Here is a tiny trained network, its code and every weight. The questions are about switching its units off for an input and a target symbol, where a switched-off unit gives its printed mean instead of its output.

import numpy as np


def w(rows, s, z=0):
    codes = np.array(rows[::2]) - 128.0
    scale = np.full(codes.shape[1], s)
    scale[-1] = z or s
    return codes * scale


def norm(h):
    return h / np.sqrt((h * h).mean(-1, keepdims=True) + 1e-5)


def f(y):
    return np.maximum(y, 0)


def softmax(a):
    e = np.exp(a - a.max(-1, keepdims=True))
    return e / e.sum(-1, keepdims=True)


def log_softmax(a):
    a = a - a.max(-1, keepdims=True)
    return a - np.log(np.exp(a).sum(-1, keepdims=True))


def net(x, mask):
    ids = ['ΓΘΣΦΨΩαεζημπ'.index(c) for c in x.split()]
    T = len(ids)
    res = E[ids] + P[:T]
    r = norm(res)
    for j in range(2):
        rows = slice(2 * j, 2 * j + 2)
        q, k, v = (r @ M[0][rows].T for M in (Q, K, V))
        z = softmax(np.where(np.tri(T) > 0, q @ k.T / 2**0.5, -1e9)) @ v
        o = O[0][rows]
        res = res + np.where(mask[j], z, o[:, -1]) @ o[:, :-1]
    y = f(norm(res) @ A[0][:, :-1].T + A[0][:, -1])
    res = res + np.where(mask[2:14], y, B[0][:, -1]) @ B[0][:, :-1]
    return log_softmax(norm(res)[-1] @ U[:, :-1].T + U[:, -1])


Q, K, V, O, A, B = {}, {}, {}, {}, {}, {}
E = w([
[134,62,125,92],'Γ',
[192,186,118,137],'Θ',
[145,158,61,75],'Σ',
[174,104,78,128],'Φ',
[115,94,115,188],'Ψ',
[179,103,89,150],'Ω',
[159,118,157,188],'α',
[94,80,160,126],'ε',
[81,89,155,126],'ζ',
[95,166,132,115],'η',
[173,97,84,116],'μ',
[131,136,5,169],'π',
],0.024)
P = w([
[130,78,68,3],'0',
[117,120,74,47],'1',
[103,148,84,82],'2',
[94,171,78,122],'3',
[93,201,59,153],'4',
[102,185,55,149],'5',
],0.0049)
Q[0] = w([
[165,216,194,97],'H1',
[136,110,143,91],'H1',
[186,188,140,127],'H2',
[99,121,254,101],'H2',
],0.019)
K[0] = w([
[185,10,156,3],'H1',
[148,147,137,137],'H1',
[165,189,156,130],'H2',
[154,68,149,59],'H2',
],0.013)
V[0] = w([
[162,12,102,208],'H1',
[214,141,230,133],'H1',
[80,2,108,232],'H2',
[155,155,1,102],'H2',
],0.0064)
O[0] = w([
[147,137,62,242,220],'H1',
[254,192,228,76,5],'H1',
[106,83,154,156,190],'H2',
[135,196,66,164,253],'H2',
],0.0073,0.0038)
A[0] = w([
[139,170,120,187,111],'N1',
[134,85,186,72,126],'N2',
[62,58,254,138,173],'N3',
[199,150,77,141,253],'N4',
[96,92,151,192,105],'N5',
[187,116,206,192,100],'N6',
[128,193,77,147,70],'N7',
[66,101,177,188,106],'N8',
[163,133,66,182,156],'N9',
[149,122,182,202,111],'N10',
[79,174,106,113,175],'N11',
[35,220,179,168,190],'N12',
],0.0095,0.0064)
B[0] = w([
[116,131,146,77,160],'N1',
[225,169,156,115,142],'N2',
[114,226,107,154,178],'N3',
[100,142,205,116,254],'N4',
[153,150,117,162,162],'N5',
[149,16,243,129,137],'N6',
[155,142,109,93,165],'N7',
[182,161,142,134,163],'N8',
[141,130,163,92,226],'N9',
[175,53,254,76,145],'N10',
[90,61,167,121,178],'N11',
[161,63,188,31,173],'N12',
],0.0083,0.0097)
U = w([
[124,10,107,88,50],'Γ',
[179,235,151,81,141],'Θ',
[38,215,51,49,2],'Σ',
[161,132,51,111,114],'Φ',
[109,45,115,217,194],'Ψ',
[237,136,88,172,117],'Ω',
[189,76,213,129,142],'α',
[95,205,153,184,149],'ε',
[19,161,138,135,91],'ζ',
[54,90,170,24,162],'η',
[163,98,69,86,121],'μ',
[31,147,18,156,175],'π',
],0.013,0.0044)

Each question gives the input, a string of symbols that net reads in full, and the target symbol t.
The units are the heads (2 rows each of Q, K, V and O) and the neurons (one row each of A and B). Each row of codes is followed by its name. A weight is (code - 128) times the scale printed after its matrix; where a second scale follows, it is the last column's (O, A, B and U).
mask holds one flag per unit, heads first, then neurons. A switched-off unit (its flag False) gives its mean, the last column of its rows in O or B, instead of its output. The means were averaged over made-up inputs and are rounded, as every weight is.
A unit's drop is (log p(t) with every unit on - log p(t) with that unit switched off) / (log p(t) with every unit on - log p(t) with every unit switched off).
The circuit of an input: a set's keep is (log p(t) with only the set's units on - log p(t) with every unit switched off) / (log p(t) with every unit on - log p(t) with every unit switched off). Starting from the 12 units with the biggest drops (on a tie, the unit counted first), units are removed one at a time, each time the one whose removal leaves the highest keep (on an exact tie, the one counted first), for as long as the keep stays at least 0.8.
units of the circuit, in order: the units of the circuit, biggest drop first
most important unit: the unit with the biggest drop
k most important neurons: the k neurons with the biggest drops, biggest first
which heads matter: for each layer, one digit per head in row order, 1 if its drop is at least 0.15 and else 0, layers parted by /
input α Ω ζ Γ, target α: most important unit -> H1
input π Θ Ω α ζ, target α: 2 most important neurons -> N12, N10
input Ω Ψ Ψ Ω, target Ψ: units of the circuit, in order -> H2, H1
input Ω Ψ α Φ, target α: units of the circuit, in order -> H2, H1, N4
input Ψ ε Ψ Ψ Φ μ, target Ψ: units of the circuit, in order -> H2, H1
input α ε Φ π π Ω, target π: units of the circuit, in order -> H1, H2
input Φ Ψ Θ Ω, target Θ: units of the circuit, in order -> N4, H2, N9
input Ω π Ψ Γ, target Ψ: which heads matter -> 10
input α ε π μ Ψ ε, target Ψ: which heads matter -> 10
input Ψ Γ Ω Ω, target Ψ: which heads matter -> 01
input Θ Ω Ψ π μ, target π: units of the circuit, in order -> H1, N12
input π ε Γ Γ, target π: which heads matter -> 10
input π Φ ε, target π: units of the circuit, in order -> H1, N3, N4
input μ ε μ Θ Γ, target Θ: 2 most important neurons -> N2, N3
input μ Φ ζ, target ζ: 2 most important neurons -> N3, N12
input Θ Ψ μ, target Ψ: which heads matter -> 11
input Ω ε η Ω, target η: which heads matter -> 10
input π π ζ, target π: 3 most important neurons -> N3, N4, N9
input α Φ α ε, target α: units of the circuit, in order -> H1
input η Ψ η Γ Φ, target η: 2 most important neurons -> N4, N3
input ζ ζ Ω α μ, target α: most important neuron -> N4
input μ μ η η, target η: 2 most important neurons -> N12, N11
input Ω ε Ω Ω ε, target ε: units of the circuit, in order -> N3, N8
input Θ Ω μ, target Θ: which heads matter -> 11
input Ω α Ψ Φ, target Ψ: units of the circuit, in order -> H2, H1
input Φ Ψ π Γ, target π: which heads matter -> 00
